Below is a small trained network, with its code and all its weights. Each question gives an input and a class and asks what happens when units are switched off, that is, made to give their printed mean instead of their output.

import numpy as np


def w(rows, s, z=0):
    codes = np.array(rows[::2]) - 128.0
    scale = np.full(codes.shape[1], s)
    scale[-1] = z or s
    return codes * scale


def norm(h):
    return h / np.sqrt((h * h).mean(-1, keepdims=True) + 1e-5)


def f(y):
    return np.maximum(y, 0)


def log_softmax(a):
    a = a - a.max(-1, keepdims=True)
    return a - np.log(np.exp(a).sum(-1, keepdims=True))


def net(x, mask):
    res = np.array(x, float).reshape(1, 4) / 4 @ E
    u = 0
    for l in range(2):
        y = f(norm(res) @ A[l][:, :-1].T + A[l][:, -1])
        res = res + np.where(mask[u : u + 14], y, B[l][:, -1]) @ B[l][:, :-1]
        u += 14
    return log_softmax(norm(res)[-1] @ U[:, :-1].T + U[:, -1])


A, B = {}, {}
E = w([
[159,95,172,120],'x0',
[165,30,29,96],'x1',
[40,1,42,220],'x2',
[247,56,86,183],'x3',
],0.0079)
A[0] = w([
[101,208,211,241,114],'L0N0',
[142,132,118,25,188],'L0N1',
[203,69,79,150,128],'L0N2',
[112,201,132,144,24],'L0N3',
[52,47,130,88,125],'L0N4',
[184,134,186,8,133],'L0N5',
[98,233,171,154,110],'L0N6',
[158,80,180,59,80],'L0N7',
[164,127,55,50,97],'L0N8',
[153,33,177,154,170],'L0N9',
[124,178,239,144,135],'L0N10',
[159,152,114,26,64],'L0N11',
[93,114,66,154,8],'L0N12',
[160,29,73,202,84],'L0N13',
],0.013,0.011)
B[0] = w([
[180,116,99,17,237],'L0N0',
[148,158,106,213,245],'L0N1',
[149,115,58,141,234],'L0N2',
[147,158,199,6,135],'L0N3',
[92,143,158,155,219],'L0N4',
[81,152,172,226,242],'L0N5',
[103,190,109,32,222],'L0N6',
[29,97,205,63,153],'L0N7',
[186,113,104,126,175],'L0N8',
[80,114,74,136,244],'L0N9',
[81,193,121,58,236],'L0N10',
[136,152,188,216,165],'L0N11',
[110,237,181,17,135],'L0N12',
[175,130,58,123,254],'L0N13',
],0.014,0.0073)
A[1] = w([
[213,30,185,151,20],'L1N0',
[66,35,216,134,58],'L1N1',
[138,4,230,111,7],'L1N2',
[95,19,127,171,81],'L1N3',
[77,39,102,210,97],'L1N4',
[136,87,210,217,114],'L1N5',
[157,154,151,12,76],'L1N6',
[193,104,164,201,101],'L1N7',
[107,38,126,164,90],'L1N8',
[102,147,160,24,82],'L1N9',
[30,55,163,151,144],'L1N10',
[78,42,206,131,76],'L1N11',
[153,42,98,104,12],'L1N12',
[59,103,120,142,116],'L1N13',
],0.013,0.015)
B[1] = w([
[66,45,162,55,128],'L1N0',
[138,231,112,122,131],'L1N1',
[247,127,14,23,128],'L1N2',
[114,205,57,145,161],'L1N3',
[86,146,139,70,254],'L1N4',
[194,103,186,117,184],'L1N5',
[196,151,112,38,224],'L1N6',
[200,91,110,99,165],'L1N7',
[98,220,85,130,157],'L1N8',
[144,101,128,41,233],'L1N9',
[30,101,196,120,215],'L1N10',
[181,211,121,199,130],'L1N11',
[228,223,6,24,128],'L1N12',
[58,91,167,138,187],'L1N13',
],0.016,0.0046)
U = w([
[187,192,194,220,41],'0',
[44,189,122,158,235],'1',
[179,35,16,126,147],'2',
[103,83,217,205,50],'3',
[147,202,168,24,201],'4',
[215,93,127,221,71],'5',
[130,137,249,200,1],'6',
[12,54,189,99,33],'7',
],0.018,0.0093)

Each question gives the input, the list of numbers given to net, and the class t.
The units are the neurons (one row each of A and B). Each row of codes is followed by its name. A weight is (code - 128) times the scale printed after its matrix; where a second scale follows, it is the last column's (A, B and U).
mask holds one flag per neuron, layer by layer. A switched-off neuron (its flag False) gives its mean, the last column of its row in B, instead of its output. The means were averaged over made-up inputs and are rounded, as every weight is.
A unit's drop is (log p(t) with every unit on - log p(t) with that unit switched off) / (log p(t) with every unit on - log p(t) with every unit switched off).
The circuit of an input: a set's keep is (log p(t) with only the set's units on - log p(t) with every unit switched off) / (log p(t) with every unit on - log p(t) with every unit switched off). Starting from the 12 units with the biggest drops (on a tie, the unit counted first), units are removed one at a time, each time the one whose removal leaves the highest keep (on an exact tie, the one counted first), for as long as the keep stays at least 0.8.
circuit, biggest first: the units of the circuit, biggest drop first
k most important neurons: the k neurons with the biggest drops, biggest first
k most important neurons of layer l: the k neurons of layer l with the biggest drops, biggest first
drop of u: that unit's drop, to one decimal
input [2,-8,8,-2], class 4: circuit, biggest first	[L0N0]
input [2,8,8,-2], class 1: 2 most important neurons	[L0N0; L0N4]
input [1,-2,4,-8], class 4: circuit, biggest first	[L0N5; L0N9]
input [7,5,-5,7], class 2: 2 most important neurons	[L0N2; L0N9]
input [-2,-5,6,-1], class 7: circuit, biggest first	[L0N10; L1N10; L0N1]
input [0,1,7,-8], class 7: 2 most important neurons	[L1N10; L1N13]
input [8,0,8,0], class 1: 2 most important neurons	[L0N0; L0N4]
input [-7,-8,8,1], class 7: 3 most important neurons of layer 0	[L0N1; L0N2; L0N10]
input [6,4,-8,-8], class 1: 2 most important neurons	[L0N5; L0N10]
input [8,-4,5,3], class 2: 2 most important neurons	[L0N13; L0N5]
input [-2,1,5,-6], class 7: 2 most important neurons	[L1N10; L1N13]
input [0,-3,-8,4], class 1: 4 most important neurons	[L0N5; L0N1; L0N11; L1N6]
input [-5,3,-5,-8], class 1: 4 most important neurons of layer 0	[L0N1; L0N5; L0N0; L0N11]
input [4,5,-3,-3], class 6: most important neuron of layer 0	[L0N7]
input [-4,2,5,-6], class 7: drop of L1N10	0.2
input [-1,5,-2,3], class 2: drop of L0N5	0.0
input [-5,1,-8,1], class 0: drop of L0N11	0.1
input [7,8,8,-3], class 1: drop of L1N8	0.2
input [7,3,-2,1], class 1: 2 most important neurons of layer 1	[L1N3; L1N8]
